Rows, each with the tier of its hidden value:
-115, 88, 97, 89, -79, -246, -68, -27, 239, 176, -108, 32, -113, -198, 135, 122, -4, -191, -176, -138, -188, 110, -103, 17, 76, -363, -134, 48, 114, -5, 24, -153, 76, -54, 92, -3, 272, -19, -65, -102, -108, -115 : Zinor
-30, -71, 185, 37, 92, 200, -73, -70, -54, 33, -273, 300, 140, -291, -295, 379, 76, -207, 123, 36, 24, -429, -237, -305, 94, -176, 15, -87, -213, -14, 31, -404, 254, -409, 197, 75, 202, 77, -27, 24, -228, 376 : Zinor
71, 26, 274, 39, 35, -123, 197, -52, 26, 253, 76, 12, -10, -7, 79, -47, -79, -1, -222, -133, -165, -127, -50, -74, -42, -198, 56, 171, -32, -201, -76, 37, -63, -14, 104, 120, 47, 69, -171, 25, -106, -193 : tad
96, 96, 64, 253, 38, -285, -59, -124, 37, 237, -158, -75, 84, -224, 108, 103, 128, -309, -148, -351, -141, -104, -151, 303, 62, 9, -174, 64, -216, -77, 70, -153, -141, -277, 135, 52, 142, 329, -210, 371, -51, 81 : kaso
-140, 126, -15, 87, -32, -292, -136, -34, 138, 17, 23, -211, -114, -26, 223, -77, 66, -115, -157, -188, -90, 268, 51, 181, 111, -143, -124, 63, 56, 33, -59, 45, -183, 68, 1, -40, 71, -21, 17, 45, 81, -269 : sor
176, -196, 57, 124, -102, 45, 199, 48, -149, 226, 111, -265, -46, -91, -115, -245, -292, -62, 130, 37, -201, -41, -33, -209, -42, -241, -95, 122, -82, 375, -98, -151, 153, -66, -13, -39, 160, -80, -77, -121, 141, -58 : Zinor
-38, 36, 89, 29, -5, -51, 27, -74, 15, 35, -22, -16, 16, 17, 31, 29, -7, 26, -110, -89, -25, -26, 11, -20, 23, -49, 67, 52, -14, -12, -79, -14, -87, 2, 16, 62, 3, -18, -7, 46, -16, -123 : Vepon
251, -156, 126, 162, -158, 20, 283, 55, 110, 337, -72, -12, 6, -20, 39, -101, -247, 3, -59, -155, -212, 101, -28, 96, -48, -60, -132, 91, 105, 297, -86, -77, 38, 38, -105, 4, 173, -37, -208, -31, 62, -247 : Zinor
-11, 53, 472, -82, 125, 83, 100, 28, 232, 109, -162, 474, 87, 1, 48, 276, 183, 19, -287, -199, -11, -144, -29, -16, 86, -85, 48, 14, 79, -367, -132, 54, -119, -60, 60, 164, 19, 36, -166, 47, -320, -237 : goge
-192, 52, -190, 94, -129, -184, -190, -108, -76, -48, -11, -302, -95, -188, -35, -9, -70, -151, 56, 39, -81, 38, -25, -155, 46, -298, -11, 19, -60, 306, 23, -243, 126, -94, 46, -56, 179, -102, 170, -98, 88, 114 : tad
60, -78, 34, 86, 16, -7, 43, -25, -249, 41, 143, -314, 4, -52, -106, -208, -90, -71, 89, -5, -79, -125, 26, -166, 9, -119, 9, 99, -217, 208, -110, -80, -21, -123, 27, 3, 6, 9, 11, 61, 130, 11 : Vepon
-426, 101, -56, -181, 42, 70, -206, -141, 105, -314, -55, 106, -80, 130, -21, 228, -6, 174, 29, 224, 217, 94, -5, -313, 126, -129, 214, -69, 121, -124, -75, -40, 38, 177, 86, 14, -37, -314, 298, -255, -18, -102 : sor
-177, -31, 59, -143, 49, 168, -32, 46, 129, -220, 21, 44, -52, 275, 67, -27, -15, 223, 30, 63, 173, 304, 142, -56, 150, 80, 30, -38, 176, 28, -227, 176, -176, 291, -106, -36, -134, -312, 151, -150, 121, -436 : kaso
-21, -23, 294, -92, 20, 95, 178, 21, 144, 89, -1, 213, -12, 120, 45, 53, -74, 159, -162, -25, -29, 10, 22, -145, 14, -127, 90, 71, 147, -148, -160, 90, -46, 137, -1, 93, -2, -147, -65, -140, -116, -330 : goge
152, -58, -96, 195, -107, -143, 204, -119, 46, 275, -2, -221, -10, 84, 139, -138, -309, 48, -20, -109, -120, 158, -90, 177, -67, 95, -75, 136, 7, 132, -6, -16, -68, 143, 4, -6, 66, 21, -142, 73, 198, -210 : kaso
-12, 100, 297, 52, 193, -57, -87, -63, 18, 45, -136, 188, 128, -142, -6, 217, 292, -199, -167, -254, 1, -260, -83, 72, 129, -12, -20, 5, -216, -300, -50, -65, -171, -292, 155, 123, 10, 242, -133, 300, -208, 49 : sor
-215, 182, 324, -115, 125, -45, -109, -30, 244, -86, -143, 363, 27, 21, 120, 293, 301, 10, -317, -189, 68, -22, 38, 29, 147, -89, 94, -26, 101, -381, -116, 88, -205, -7, 55, 131, -35, -11, -5, 57, -272, -240 : Vepon
-71, -114, -172, 23, -32, 182, -33, -118, -254, -156, 9, -219, 46, 33, -232, -34, -184, 84, 272, 202, 117, -107, -11, -293, 16, 29, 135, -21, -163, 326, -78, -186, 103, -36, 5, -24, -27, -163, 197, -57, 190, 144 : sor
58, -17, 138, 137, -89, -71, -37, 77, 167, 140, -195, 69, 15, -191, 46, 88, 101, -211, -114, -261, -149, 92, 2, 178, 110, -132, -208, -26, 56, 235, -60, -147, -28, -154, -77, -17, 209, 33, -108, 73, -60, -118 : Zinor
-73, -36, -174, 122, -20, -111, -75, -144, -255, 9, 113, -423, -54, -125, -118, -141, -185, -128, 192, 117, -61, -108, -96, -245, 7, -200, 10, 86, -246, 226, 13, -223, 122, -131, 139, -45, 98, -16, 105, -19, 184, 186 : sor
-1, -80, 33, 74, -85, 125, -47, 13, 51, 4, -226, 105, 64, -138, -121, 166, 8, -92, 68, -57, -13, -21, -33, -42, 86, -60, -72, -82, 5, 304, -56, -235, 96, -144, -58, -14, 158, -75, 23, -17, -26, 45 : Zinor
-180, 36, 21, -70, -26, 90, -29, -122, 58, -107, -123, 146, 29, 60, -56, 211, -43, 141, -33, 74, 105, -45, -19, -185, 32, -41, 189, -31, 66, -13, -62, -87, 35, 65, 25, 68, 0, -168, 129, -105, -62, -47 : tad
37, -96, -80, 107, -195, -112, 65, 79, -51, 96, 158, -427, -146, -16, 56, -347, -224, -25, 37, -28, -196, 275, 138, -38, 0, -246, -131, 108, 80, 506, -141, -19, 8, 115, -155, -106, 123, -200, 47, -161, 243, -278 : goge
62, -100, 157, -13, 121, 343, 19, -50, -164, -134, -176, 202, 241, 35, -254, 193, 118, 62, 108, -32, 188, -307, 4, -111, 77, 255, 135, -87, -216, 54, -142, -108, -83, -200, -16, 102, -127, 33, 21, 210, -51, 118 : sor
36, -31, 181, 58, -22, -95, 103, 17, 2, 192, 77, -100, -66, -94, 23, -100, -99, -87, -88, -68, -187, -32, -29, -128, 7, -302, -56, 126, -20, 44, -83, -56, 35, -51, 57, 26, 135, -20, -91, -76, -28, -145 : goge
-176, -17, 238, -136, 13, 203, -29, 59, 297, -86, -210, 418, -14, 44, -12, 288, 61, 91, -76, 18, 83, 106, -2, -143, 152, -131, 19, -96, 246, -55, -137, -45, 45, 87, -28, 28, 85, -249, 56, -224, -165, -253 : Zinor
-192, 27, -161, 70, 68, -26, -195, -229, -154, -89, -105, -116, 32, -165, -170, 199, -56, -145, 208, 146, 86, -228, -225, -265, 70, -110, 63, -25, -262, 2, 94, -328, 171, -216, 249, 3, 108, 24, 136, 22, 29, 356 : kaso
61, -131, -49, 134, -164, -45, 55, 54, -39, 144, 41, -285, -98, -123, -36, -194, -223, -105, 100, 0, -192, 133, 7, -98, 14, -264, -154, 66, 17, 464, -73, -172, 134, -26, -66, -93, 210, -135, 3, -150, 163, -97 : Zinor
-145, -80, -105, -17, -121, 40, -64, 29, -83, -118, 99, -282, -123, -4, -75, -166, -164, 29, 146, 151, -28, 165, 100, -269, 57, -261, -2, 18, 53, 414, -135, -96, 103, 86, -83, -94, 81, -303, 209, -262, 175, -127 : goge
212, -114, 89, 127, 20, 91, 237, -110, -154, 193, -12, -63, 131, 45, -94, -45, -188, 57, 38, -59, -36, -215, -90, -41, -72, 136, 72, 101, -190, 48, -62, -74, -32, -74, 50, 89, -29, 100, -144, 168, 64, 8 : sor
-117, 24, 57, -9, -38, -14, -125, 49, 3, -126, -9, -94, -28, -28, 6, -34, 119, -42, -52, -91, -5, 111, 150, -26, 119, -125, -25, -19, 27, 218, -154, -10, -109, -17, -105, -17, 16, -130, 111, -16, 30, -172 : tad
33, 40, 233, 89, 126, 16, -94, -79, -140, 41, -178, 142, 183, -278, -179, 248, 259, -258, -64, -192, -21, -452, -108, -73, 81, -76, 27, -20, -321, -90, -12, -245, -18, -458, 148, 131, 77, 256, -86, 295, -226, 300 : tad
7, 82, -30, 149, -108, -274, 75, -118, 144, 199, -16, -161, -56, 37, 225, -59, -129, 4, -199, -196, -136, 193, -23, 220, -22, -31, -37, 122, 80, 24, -13, 27, -137, 130, 0, 23, 75, 26, -94, 73, 82, -258 : sor
-16, 77, 180, 38, 42, -184, 96, -37, 218, 167, 22, 20, -57, 111, 252, -30, -24, 31, -239, -197, -83, 188, -16, 174, 51, -39, -61, 120, 104, -236, -90, 155, -215, 160, 45, 49, 7, 12, -144, 51, -9, -406 : kaso

Next part:
-33, 57, 59, 11, 113, 150, 216, 215, -184, 116, 271, 66, -102, -41, 217, 93, 110, 147, 19, 154, -128, -141, -107, 98, -177, -28, 213, 80, -33, -139, -130, 156, -2, -63, 76, -152, 88, -135, -233, 157, -44, 83 : zamis
-195, 247, 230, -194, -317, 436, 594, 110, -65, 298, 489, 665, -114, 71, -250, 379, 190, -35, -540, -621, 387, 107, 367, -266, -414, 3, 197, 100, 235, -148, 363, -78, 333, -21, 439, -427, 192, 234, -221, 359, -86, 73 : Dep
160, -92, 90, -608, 401, 347, -4, 243, -351, -129, -45, 481, -427, -2, 256, -29, 71, 348, 7, 442, -117, -342, -82, -4, 86, -21, 265, 320, -137, 277, 345, -11, -1, 17, -254, -150, 278, 194, -557, 260, -49, 250 : nufa
68, -181, 209, 37, -4, -346, 52, -104, 114, 35, -5, 50, 231, -34, 238, -129, -261, 107, -13, -186, -14, 118, 12, -17, 125, 133, 56, -241, -121, -2, 11, 210, -283, -180, 71, -123, -91, -144, 12, -25, -95, -2 : zamis
12, 33, 264, -97, 23, -313, 306, 74, 2, 138, 153, 282, 272, -68, 233, -137, -62, -11, -166, -458, 21, 43, 47, -116, 87, 138, 193, -110, -28, -49, 20, 144, -300, -31, 287, -138, -42, 19, 216, -25, -35, 143 : moro
85, 43, 266, -621, 614, 152, 185, 539, -456, 86, 251, 622, -383, -49, 178, -76, 281, 307, -98, -39, 117, -370, 205, -83, -160, 71, 172, 415, -210, 267, 94, -71, -208, 147, -12, -249, 180, 294, -249, 241, 50, 196 : Dunot
-42, 1, 211, -334, 336, 493, -38, 381, -739, -286, 125, 228, -381, 16, 78, -114, 117, 431, -22, 415, 193, -250, 147, 191, -318, -109, 37, 507, -639, -96, -113, 29, -82, 227, 185, 190, 60, 278, -248, 31, 155, -54 : Dunot
169, 132, 252, -576, 467, 263, 301, 454, -674, -204, 151, 465, -393, -84, 342, -300, 304, 525, -229, 36, 114, -273, 180, -67, -152, -102, 367, 450, -430, 162, 38, 35, -204, 228, 172, 57, 120, 344, -15, 109, 191, 216 : moro
-70, -19, 94, 5, -505, 471, 449, -123, -42, -25, 250, 22, -242, 51, -305, 250, 194, 320, -530, -103, 410, 205, 296, -67, -518, -159, 89, -155, 92, -235, 278, 152, 569, -249, 257, -138, -175, -140, -32, 164, 22, -247 : Dunot
-174, 146, 315, -137, -171, 231, 387, 101, -236, -15, 210, 241, -263, 92, -155, 134, -44, 201, -591, -229, 445, 22, 279, -241, -296, 5, 177, 79, -98, -193, 253, -38, 221, -142, 380, -40, -96, 25, 56, -48, -106, -41 : moro
69, -316, 220, -109, 36, -470, -53, -121, 292, 146, -74, 186, 330, -32, 144, -81, -304, -55, 56, -209, -54, 61, -24, -30, 264, 262, -52, -326, 55, 109, 154, 171, -293, -226, -76, -252, -95, -154, -32, -3, -158, 11 : Paven
228, 179, 141, -259, 449, -50, 463, 333, -218, 145, 298, 333, -338, -111, 531, -107, 251, 424, -162, -171, -127, -194, 40, -190, -72, -40, 515, 140, 6, 246, 7, 102, -197, -71, -42, -330, 216, -8, -199, 311, -38, 336 : Dunot
-25, -51, 82, 55, -87, 54, 86, -70, 14, 20, 38, 41, -9, 25, 220, 96, -231, 92, -33, 174, -136, -1, -170, 16, 63, 27, 215, -95, 7, -110, 107, 149, 15, -209, 8, -123, 97, -184, -315, 80, -190, 93 : Paven
-198, -25, 342, -21, -33, -185, 49, 62, -78, 98, 139, 300, 317, 39, -12, -10, -282, -160, -80, -362, 189, 60, 119, -18, 7, 207, -80, 2, -234, -211, -16, 43, -301, 28, 388, -58, -48, 120, 67, -114, -92, -17 : Dep
110, -17, 41, -336, 312, 451, 53, 288, -465, -117, 142, 310, -318, -46, 294, -35, 183, 369, 120, 417, -140, -245, -54, 165, -142, -118, 231, 354, -280, 72, -4, 99, -39, 130, -62, -82, 271, 170, -505, 299, 77, 143 : Paven
5, 65, 96, -121, 199, 200, 220, 258, -257, 76, 251, 182, -216, -33, 229, 66, 131, 227, -34, 136, -71, -174, -35, 43, -178, -35, 242, 160, -79, -45, -53, 104, -11, -33, 46, -173, 139, -39, -285, 199, -37, 118 : zamis
15, -90, 64, 134, -65, -206, 123, -50, 188, 246, 185, 162, 398, -72, 295, 41, -119, -130, 215, -202, -271, 84, -159, 113, 101, 113, 111, -200, 94, -92, -101, 249, -253, -73, 83, -298, 127, -117, -207, 199, -89, 119 : zamis
-93, -175, 334, -15, -133, -132, -1, -55, -268, -359, -176, -284, -19, 48, -66, -239, -293, 313, -362, 173, 371, 49, 110, 13, -78, 43, -52, -116, -480, -279, 15, 169, -43, -187, 307, 406, -487, -191, 461, -491, 7, -269 : moro
212, -10, 124, -274, 365, 167, 209, 270, -440, -190, 99, 53, -437, -74, 355, -205, 214, 618, -127, 276, 21, -191, 70, 18, -186, -141, 300, 195, -332, 125, -42, 166, -77, -40, -49, 9, -5, -23, -114, 115, 103, 65 : Dunot
262, -126, 253, -631, 527, 99, 142, 389, -617, -368, -59, 131, -515, -96, 208, -421, 311, 736, -270, 315, 236, -314, 208, -12, -165, -88, 182, 278, -498, 240, 71, 118, -123, 45, -32, 202, -234, 107, 234, -96, 242, -21 : moro
77, 3, 262, -390, 280, 94, 218, 308, -488, -232, 39, 108, -348, -40, 146, -242, 155, 480, -326, 166, 216, -219, 135, -54, -164, -45, 217, 203, -360, 15, 48, 89, -55, -7, 147, 165, -183, 31, 210, -137, 106, 9 : moro
110, -640, -19, 111, -390, -400, -432, -533, 450, -115, -373, -99, 916, -69, 130, -198, -468, -245, 558, 150, -362, 283, -347, 438, 478, 178, -318, -547, -91, -116, 50, 463, -344, -102, -84, 15, -176, -146, -36, -73, 26, -166 : nufa
6, 110, 93, 103, 32, -121, 422, 157, -54, 132, 260, -117, -60, -79, 250, 6, 139, 188, -197, -50, -64, -76, -92, -32, -154, -22, 313, -121, 84, -161, -123, 224, 4, -210, 147, -114, -130, -319, 156, -2, -54, 71 : Dep
110, 96, 1, 87, 126, -139, 466, 184, 40, 253, 333, -54, -45, -132, 386, 25, 266, 194, -47, -69, -244, -103, -158, 1, -129, -36, 380, -148, 225, -39, -161, 275, -31, -203, 4, -296, -1, -338, 4, 196, -35, 163 : Dunot
-326, -24, 45, 13, -399, 626, 15, -38, -94, 76, 188, 247, -5, 142, -283, 459, -149, -179, -56, 289, 67, -12, -86, 157, -231, -1, -36, 102, 57, -391, 224, 8, 402, -57, 204, -137, 179, 15, -564, 177, -169, -69 : nufa
98, -67, -4, -660, 466, 357, 16, 395, -219, 204, 172, 764, -137, -68, 220, 123, 282, -21, 305, 278, -345, -443, -199, 137, 95, 72, 181, 367, 134, 274, 244, -16, -84, 192, -256, -425, 466, 307, -694, 494, -8, 360 : nufa
37, -83, -105, -11, -499, 502, 343, -238, 165, 47, 140, 82, -163, 26, -68, 335, 114, 194, -251, 163, -27, 136, -54, 3, -219, -159, 246, -225, 357, -106, 404, 205, 580, -309, -49, -304, 89, -211, -431, 367, -96, -23 : nufa
-153, -523, 284, -106, -152, -422, -446, -217, 329, 146, -153, 361, 812, 30, -185, -24, -542, -484, 359, -237, 17, 149, -10, 224, 330, 418, -506, -290, -130, -92, 113, 133, -431, 5, 108, -163, -102, 101, -89, -96, -104, -172 : Paven
53, 106, 213, -237, 322, 75, 287, 309, -326, 21, 220, 239, -331, -29, 255, -51, 120, 350, -210, -13, 80, -183, 102, -106, -160, -10, 291, 192, -172, 61, 12, 46, -97, -48, 79, -132, 69, 20, -123, 113, -33, 137 : Dunot
-95, 99, 154, -19, -245, 221, 446, 54, -92, 79, 288, 132, -110, 11, -87, 153, 145, 167, -406, -207, 241, 65, 159, -94, -333, -52, 183, -52, 65, -212, 128, 114, 255, -145, 305, -142, -89, -85, 48, 92, -19, -53 : Dep
51, -383, 283, 56, -227, -581, -145, -278, 129, -138, -186, 27, 853, -88, 140, -422, -379, -112, 177, -395, 30, 318, 30, 206, 280, 205, -240, -365, -394, -167, -128, 366, -589, 57, 360, 167, -323, 56, 487, -282, 143, -168 : moro
-82, 19, 174, -94, -405, 349, 462, -50, -70, -7, 232, 119, -226, 53, -284, 193, 164, 280, -594, -205, 448, 153, 315, -146, -442, -93, 109, -114, 76, -189, 313, 98, 466, -223, 294, -124, -194, -86, 77, 90, 1, -188 : Dep
-35, 123, -65, 207, -278, 273, 468, 13, 90, 295, 437, 100, 58, -55, 147, 290, 226, 28, -51, -133, -170, 86, -88, 70, -289, -106, 289, -125, 299, -227, -54, 243, 230, -133, 161, -379, 172, -191, -303, 393, -49, 88 : zamis
29, -304, 84, 186, -177, -161, -52, -181, 62, -149, -103, -387, 141, -23, 96, -99, -209, 217, 14, 300, -18, 99, -119, 194, -19, 16, -45, -323, -174, -203, -84, 333, -11, -288, 8, 108, -319, -399, 103, -181, -30, -225 : zamis
-75, -363, 129, 139, -240, -191, -256, -242, 154, -29, -109, -21, 537, 6, 34, -40, -408, -162, 272, 75, -100, 168, -136, 272, 167, 165, -225, -264, -194, -219, -45, 265, -234, -80, 109, 4, -106, -109, -101, -82, -55, -154 : Paven
40, -225, 73, 126, -148, -343, 164, -37, 96, -7, 25, -341, 355, -131, 105, -186, 69, 81, 5, 49, -86, 35, -157, 206, -27, 47, -4, -370, -9, -236, -194, 404, -90, -187, 146, 87, -437, -396, 499, -220, 106, -165 : moro
-110, 104, 94, 253, -497, 549, 355, -149, -307, -262, 185, -221, -281, 80, -65, 137, -14, 449, -451, 143, 323, 236, 172, 26, -491, -270, 208, -11, -278, -424, 34, 198, 421, -176, 394, 156, -121, -137, -77, 13, 14, -217 : Dunot
